Each row has a name. Each question is about the rows just above it.

q_724: [165 104 151 104 140 104]
q_737: [120 134 115 139 173 127]
q_232: [141 172 115  94 121 150]
q_177: [142  96  79 111  92 107]
q_759: [165 103 151 104 140 104]
q_524: [135 168  76 186 162  65]
Among the named rows, does one hold [135 168  76] next to each other, in this order? : yes
Is [165 103] printed in one of the named rows, side by side and in this order? : yes
Is [134 115 139 173 127] printed in one of the named rows, side by side and in this order? : yes

q_362: [141 157 180 114 157 127 101]
q_731: [ 77 170 169 158 150  90  86]
q_71: [111 149 181 132 152 132  91]
q_762: [ 79 150 127 127 161 133 148]
q_274: [127 104 142 112 155 154 126]
q_678: [142 124 161 116 156 156 106]
q_433: [176 117 124 124 134 133 120]
q_819: [182 152 131  86 144 164 160]
q_477: [111 149 181 132 152 114  88]
q_583: [141 157 180 114 157 127 155]
q_767: [102 169 168 127 154 111 111]
q_810: [ 77 170 169 107 165 163 107]
Is [163 165] printed in one of the named rows, side by side and in this order? : no
Does one of the named rows hold [150  89] side by side, in this order? : no
Among the named rows, does one hold [170 169 107 166] next to each other, in this order? : no
Is [132 152 132 181] printed in one of the named rows, side by side and in this order? : no
Does one of the named rows hold [155 112 142 104] side by side, in this order? : no
Is [101 127 157] printed in one of the named rows, side by side and in this order? : no

q_507: [121 125 166  93]
q_925: [129 161  95 143]
q_495: [159 121  94 161]
q_340: [129 161  95 142]
q_530: [105 164  98 119]
q_722: [149 154 125  92]
q_92: [121 125 172  93]
q_96: [ 86  88 177 153]
q_900: [129 161 165 167]
Among the named rows, does one hold [172  93] next to each other, in this order? : yes
Among the named rows, does one hold [129 161  95] next to each other, in this order? : yes
Among the named rows, does one hold [129 162  95] next to each other, in this order? : no
Among the named rows, does one hold [119  98 164] next to each other, in this order? : no
Among the named rows, does one hold [153 177  88  86] next to each other, in this order? : no
Does one of the named rows hold [129 161] side by side, in this order? : yes

q_309: [165 171 166  97  93 175  97  99 182 177 103  99 179  96 182 170 100 177
 155]
q_909: [126 128 128 138 133 128 127 123 125 126 132 131 127 119 127 128 122 126
 129]
q_608: [137 140 140 142 132 140 120 109 139 139 128 127 142  99 141 140 105 139
 138]
q_537: [145 145 146 130 121 147 116 108 150 148 123 120 150 104 148 146 107 146
 138]
q_324: [114 117 115 126 130 115 135 142 112 113 133 133 112 146 114 116 145 114
 120]
q_922: [126 121 125 122 124 122 131 136 126 126 129 126 121 145 120 122 139 121
 120]
Among the named rows, does one hold [122 124] next to each other, in this order? : yes
Does one of the named rows hold [142 127 128] side by side, in this order? : no
Among the named rows, does one hold [120 114 145] next to each other, in this order? : no
Is [116 135] printed in one of the named rows, side by side and in this order? : no

